Lesen: [-19.9  32.9 -73.4  17.6 -39.3  -0.8  17.6]
Mas: [-15.9 -19.8  26.4  -3.2 -16.5 -16.6  87.0]
Burin: [ -8.9 -60.1  20.1   6.1  72.6  10.4 -50.4]
pim: [ 57.1 -15.9 -32.8 -32.8 -73.4  21.2 -32.8]
next: [-15.9 -32.8] -> [-32.8]
dup pim:  -> [-32.8]
asked: [-19.9  32.9 -73.4  17.6 -39.3  -0.8  17.6] -> Lesen
next: [-32.8 -32.8 -73.4] -> [21.2]
next: [-15.9 -19.8  26.4  -3.2 -16.5] -> [-16.6]
dup Lesen:  -> [17.6]

Lesen: [  2.1 -19.3   1.2   4.8  -6.1 -14.3  19.7]
pim: [  5.5 -21.8   5.6  13.9 -10.1 -30.1  52.4]
nipup: [-21.8   5.6  19.7 -10.1  -6.1 -14.3  19.7]
nugov: [  8.8 -31.2   5.4  22.3 -20.9 -37.7  74.5]
Burin: [ 20.8  -5.4 -13.6  31.2  -2.1   9.0 -18.2]
next: [-21.8   5.6  13.9 -10.1] -> [-30.1]
next: [  2.1 -19.3   1.2   4.8  -6.1] -> [-14.3]
dup nipup:  -> [19.7]

nugov: [ -4.5  11.9  23.1 -21.8  10.0   7.9 -15.8 -37.2]
beguv: [ -3.1 -21.8   7.9  23.1  11.9  10.0   3.1  -6.1]
kulo: [-19.8   6.5 -19.8  -9.2   4.1   3.1 -11.3 -19.8]
dozit: [-3.1  6.5 12.7 -9.2  4.1  3.1 -1.6  2.4]
dup kulo:  -> [-19.8]
next: [12.7 -9.2  4.1  3.1] -> [-1.6]
next: [ 3.1 -1.6] -> [2.4]
next: [ 11.9  23.1 -21.8  10.0   7.9] -> [-15.8]
next: [-21.8   7.9] -> [23.1]

Lesen: [ -1.4  -2.7  24.1  31.6 -28.5  13.2 -13.6 -19.4  12.9  21.4 -33.9 -55.8
  27.5   5.5 -10.7   8.7  -6.9 -43.4  16.1 -29.6 -10.9 -11.7 -19.3 -10.7
   1.4  13.1  15.5  28.1  37.2  34.9  16.7  13.1  31.8]
nipup: [ -2.9   5.5 -26.7 -16.4 -14.3  25.7  26.7 -21.6  44.7   5.4 -42.6  20.1
   5.4  14.4 -12.7  31.0  36.6 -38.2   5.4 -39.7 -15.5   9.1  11.4 -15.9
  14.7 -26.4 -14.2 -43.1 -11.6   2.4  45.7 -22.7   6.0]
dozit: [  3.5 -14.0  23.2  17.5 -24.3  46.2 -31.0  -3.2  70.7  12.7  -7.4  -1.3
 -71.2  32.2   5.5  33.2   3.7  -7.8  38.1  38.6 -16.7 -29.8  33.4  -3.3
   6.5   2.8   6.5  -7.7  38.6  13.0   7.0  26.7  10.8]
dup nipup:  -> [5.4]
next: [13.0  7.0] -> [26.7]
asked: [  3.5 -14.0  23.2  17.5 -24.3  46.2 -31.0  -3.2  70.7  12.7  -7.4  -1.3
 -71.2  32.2   5.5  33.2   3.7  -7.8  38.1  38.6 -16.7 -29.8  33.4  -3.3
   6.5   2.8   6.5  -7.7  38.6  13.0   7.0  26.7  10.8] -> dozit
asked: [ -2.9   5.5 -26.7 -16.4 -14.3  25.7  26.7 -21.6  44.7   5.4 -42.6  20.1
   5.4  14.4 -12.7  31.0  36.6 -38.2   5.4 -39.7 -15.5   9.1  11.4 -15.9
  14.7 -26.4 -14.2 -43.1 -11.6   2.4  45.7 -22.7   6.0] -> nipup
next: [-19.3 -10.7   1.4  13.1] -> [15.5]
next: [ 14.4 -12.7] -> [31.0]
next: [ 27.5   5.5 -10.7   8.7  -6.9 -43.4  16.1 -29.6] -> [-10.9]

Zeved: [ 19.3 -79.3   7.4 -36.9 -77.5  15.7]
kulo: [ 13.4 -44.3  -5.4 -15.4   3.5 -29.7]
nugov: [-24.4 -43.2 -30.1 -17.0 -51.3  18.4]
viso: [-26.4  41.7  41.7 -51.5  41.7   2.4]
dozit: [-23.0 -22.5 -19.0   2.6 -14.2  13.7]
Lesen: [ -5.8 -88.0 -16.4  16.6  41.4  14.9]
Burin: [-23.4 -64.6   0.7  -0.7 -37.8   6.5]
pim: [-22.4 -54.4  56.2 -15.0  -7.2  -4.3]
Mas: [ -6.7  -7.0 -40.3 -17.6 -62.2   4.0]
nipup: [  4.4 -41.5 -40.8 -34.4  44.5 -17.8]
next: [-6.7 -7.0] -> [-40.3]
dup viso:  -> [41.7]

dozit: [ 19.2  51.3  64.0 -63.3]
nipup: [ 4.3 -1.3 -1.3  8.6]
pim: [ 49.2  -7.9 -15.4  14.5]
Lesen: [ 24.0  24.0  26.1 -29.7]
dup nipup:  -> [-1.3]
dup Lesen:  -> [24.0]
asked: [ 49.2  -7.9 -15.4  14.5] -> pim
next: [ -7.9 -15.4] -> [14.5]

pim: [ -0.5 -13.2  -1.3  -2.0  -5.1 -59.9  -4.0 -25.7 -25.7 -25.7 -13.2 -25.7
  14.2  24.2   4.1 -21.5 -54.2 -13.2  17.5  17.5 -59.9  35.0  -0.8  17.0
  25.1 -41.7  -2.3 -16.0  -1.5]
Lesen: [  1.3  -8.2  -7.0   3.3  -5.4 -84.5  -5.0   3.8 -46.6   7.7   7.7  56.3
   7.7  30.6  -3.3 -22.2 -54.1 -14.9  23.0  23.0 -84.5  42.1  -0.6  17.2
  22.4 -49.5  -9.3   7.7  -2.4]
rerof: [ -0.6 -35.5  10.6  -7.6  -9.9 -21.2 -27.8  26.0  16.5  10.4  35.2  48.9
  29.7  17.6  31.3 -31.3  -0.6  -6.8   7.5   7.5 -21.2  34.9  -0.6  25.6
  41.5 -39.5  18.1  11.8  -5.9]
Mas: [  2.6  -1.8  -6.4   4.3  -1.5 -11.0  -6.8  -8.2 -12.8  -0.6 -15.2   4.0
  -8.9   7.0  -1.4  -2.6   1.1  -1.7  -0.5  -0.5 -11.0   6.1  -8.4   1.4
  -1.2  -7.7   4.1 -19.5   2.1]
kulo: [-54.1 -14.9  23.0  23.1 -84.5  42.1  -0.6  17.2  22.4  36.4  58.0  56.3
   7.7  30.6  -3.3 -11.7  -5.3 -10.1  10.5  10.5 -67.9  30.3 -20.7   8.7
  -5.6 -30.7  -1.4 -79.5   7.8]
dup kulo:  -> [10.5]
asked: [  1.3  -8.2  -7.0   3.3  -5.4 -84.5  -5.0   3.8 -46.6   7.7   7.7  56.3
   7.7  30.6  -3.3 -22.2 -54.1 -14.9  23.0  23.0 -84.5  42.1  -0.6  17.2
  22.4 -49.5  -9.3   7.7  -2.4] -> Lesen
next: [-54.1 -14.9  23.0  23.0 -84.5  42.1  -0.6  17.2  22.4] -> [-49.5]
asked: [ -0.6 -35.5  10.6  -7.6  -9.9 -21.2 -27.8  26.0  16.5  10.4  35.2  48.9
  29.7  17.6  31.3 -31.3  -0.6  -6.8   7.5   7.5 -21.2  34.9  -0.6  25.6
  41.5 -39.5  18.1  11.8  -5.9] -> rerof
asked: [  2.6  -1.8  -6.4   4.3  -1.5 -11.0  -6.8  -8.2 -12.8  -0.6 -15.2   4.0
  -8.9   7.0  -1.4  -2.6   1.1  -1.7  -0.5  -0.5 -11.0   6.1  -8.4   1.4
  -1.2  -7.7   4.1 -19.5   2.1] -> Mas

pim: [-68.2   3.7   2.0  24.6]
Mas: [ 50.4  -2.8  -2.1 -18.7]
Lesen: [0.9 3.6 0.9 0.9]
Zeved: [-71.3   3.6  -0.5  20.6]
rerof: [ 43.8  -2.2  -0.1 -12.0]
Burin: [-72.6   3.6  -0.2  20.9]
nipup: [  3.6 -72.6   0.8  22.7]
nugov: [-59.4   3.2  -0.7  18.9]
kulo: [-61.2   3.4   0.5  21.4]
next: [-2.8 -2.1] -> [-18.7]
next: [-71.3   3.6] -> [-0.5]
next: [-72.6   3.6] -> [-0.2]
next: [50.4 -2.8] -> [-2.1]
dup Lesen:  -> [0.9]
next: [-59.4   3.2] -> [-0.7]

Lesen: [-38.9  -9.6  25.5  -8.5   9.4  25.1  -0.7  24.4  39.4 -26.9]
Burin: [-13.4  -9.1 -18.8 -11.4  11.4  59.0   5.9  57.2  23.9  54.3]
viso: [-17.5  26.2  37.0  12.0  -4.5 -14.6 -11.2  57.0  15.2 -19.7]
beguv: [-27.9 -33.8  -2.5  -7.4 -10.4 -33.8 -33.8  15.6 -33.8  57.9]
Zeved: [-33.6  30.2   1.2 -11.4  17.0 -26.9  -6.1  47.8 -64.0   9.9]
rerof: [ -1.4  -8.4 -32.1  -8.9  22.5 -23.6   1.7 -26.2  24.0 -36.3]
kulo: [-10.0 -11.0 -12.9 -30.1  26.3 -21.7  -4.6 -15.2   6.5   6.4]
nugov: [-13.2  -3.8  12.7  42.1  10.7 -18.0 -62.1 -31.4   9.1 -33.5]
nipup: [-11.9 -12.8 -30.0 -12.0 -11.9 -41.6 -11.9  -4.3  40.1 -12.0]
pim: [ 44.3 -21.3  24.0  39.0 -26.2 -27.1 -12.3  13.6  24.2  14.9]
dozit: [ 17.6 -15.4   2.1  -2.5   4.8 -16.4   0.6  10.9  41.7   0.4]
Mas: [ -7.3  -8.1  22.7 -41.9   9.1   3.1   0.0 -18.5 -45.5  24.6]
next: [-41.6 -11.9  -4.3  40.1] -> [-12.0]
dup beguv:  -> [-33.8]
asked: [ -7.3  -8.1  22.7 -41.9   9.1   3.1   0.0 -18.5 -45.5  24.6] -> Mas
asked: [-11.9 -12.8 -30.0 -12.0 -11.9 -41.6 -11.9  -4.3  40.1 -12.0] -> nipup

Lesen: [-5.1 68.8 -2.9  1.5  0.9 -2.3 -0.7 -0.3 -2.9 -3.2 -1.2 -0.3  0.3  0.8
  0.6]
beguv: [ 4.4 17.1  1.5  4.4 -0.3 -0.7 -2.9 -2.3 -0.3 -2.9  0.9 -1.2 -2.4 -2.9
 -2.3]
nipup: [-4.7 70.5 -3.1 -2.4 -7.0  0.2 -5.6  4.9 -0.1 -5.8 -2.7 -6.7  0.2 -1.5
  0.4]
dup nipup:  -> [0.2]
next: [ 4.4 -0.3] -> [-0.7]
next: [ 1.5  4.4 -0.3 -0.7 -2.9 -2.3 -0.3 -2.9  0.9 -1.2] -> [-2.4]
next: [-5.6  4.9 -0.1 -5.8 -2.7 -6.7  0.2 -1.5] -> [0.4]

nipup: [-0.6  3.9 -1.3 -4.9 -8.3  1.6 -8.5  3.4 -2.0 -8.6 -1.7 -8.7 -1.7 -3.7]
Lesen: [ -8.4  56.7  -5.7 -13.4 -32.1   5.3 -29.2  12.2  -6.4 -42.5  -4.7 -44.1
  -3.5 -12.9]
Zeved: [ -8.4  56.7  -5.7  -4.7 -42.5  12.2 -32.1 -13.4 -29.2   5.3  -6.4 -33.0
  -4.0  -9.9]
viso: [ -8.4  56.7  -5.7 -13.4 -32.1   5.3 -29.2 -29.2 -13.4 -42.5  -4.7   0.6
  -3.5 -12.9]
next: [-13.4 -32.1   5.3 -29.2 -29.2 -13.4 -42.5  -4.7] -> [0.6]
next: [-0.6  3.9 -1.3 -4.9 -8.3  1.6 -8.5  3.4 -2.0] -> [-8.6]
next: [-13.4 -29.2] -> [5.3]

nipup: [-27.2 -26.4  -7.6 -27.0 -35.1 -56.6  26.0  -2.4 -16.9 -47.2  44.3 -45.6
 -35.3  16.8  15.1 -46.4 -57.2 -14.4 -38.4  17.7  29.3  -6.1 -36.5 -41.4
 -26.5 -64.6  13.2]
Lesen: [-30.6 -29.7 -40.5 -31.2 -40.5 -41.3  17.9 -21.4 -42.2 -42.2 -42.2 -41.8
 -25.5   8.1  -0.3 -33.2 -40.5 -22.0 -42.2  10.0 -47.0 -19.3 -17.0 -38.0
 -32.0 -51.4   2.1]
rerof: [-30.6 -29.7 -40.5 -31.2 -41.2 -41.3  17.9 -21.4 -24.5 -27.5  40.6 -41.8
 -25.5   8.1  -0.3 -33.2 -40.5 -22.0 -40.9  36.7  15.8   4.7 -45.1 -21.8
  -8.5 -62.4  23.2]
Burin: [-18.2 -13.9  -5.7 -51.0  -5.7  -8.6 -27.6 -50.9 -35.9 -11.2 -15.9  -4.0
 -20.6 -36.4 -27.4 -26.4 -11.2 -35.2  -9.0  -5.7 -10.3 -38.2  -3.8 -46.1
 -41.1  -5.7 -11.2]
dup rerof:  -> [-40.5]
next: [-27.4 -26.4 -11.2] -> [-35.2]
next: [-21.8  -8.5] -> [-62.4]
asked: [-27.2 -26.4  -7.6 -27.0 -35.1 -56.6  26.0  -2.4 -16.9 -47.2  44.3 -45.6
 -35.3  16.8  15.1 -46.4 -57.2 -14.4 -38.4  17.7  29.3  -6.1 -36.5 -41.4
 -26.5 -64.6  13.2] -> nipup
asked: [-30.6 -29.7 -40.5 -31.2 -40.5 -41.3  17.9 -21.4 -42.2 -42.2 -42.2 -41.8
 -25.5   8.1  -0.3 -33.2 -40.5 -22.0 -42.2  10.0 -47.0 -19.3 -17.0 -38.0
 -32.0 -51.4   2.1] -> Lesen
asked: [-18.2 -13.9  -5.7 -51.0  -5.7  -8.6 -27.6 -50.9 -35.9 -11.2 -15.9  -4.0
 -20.6 -36.4 -27.4 -26.4 -11.2 -35.2  -9.0  -5.7 -10.3 -38.2  -3.8 -46.1
 -41.1  -5.7 -11.2] -> Burin

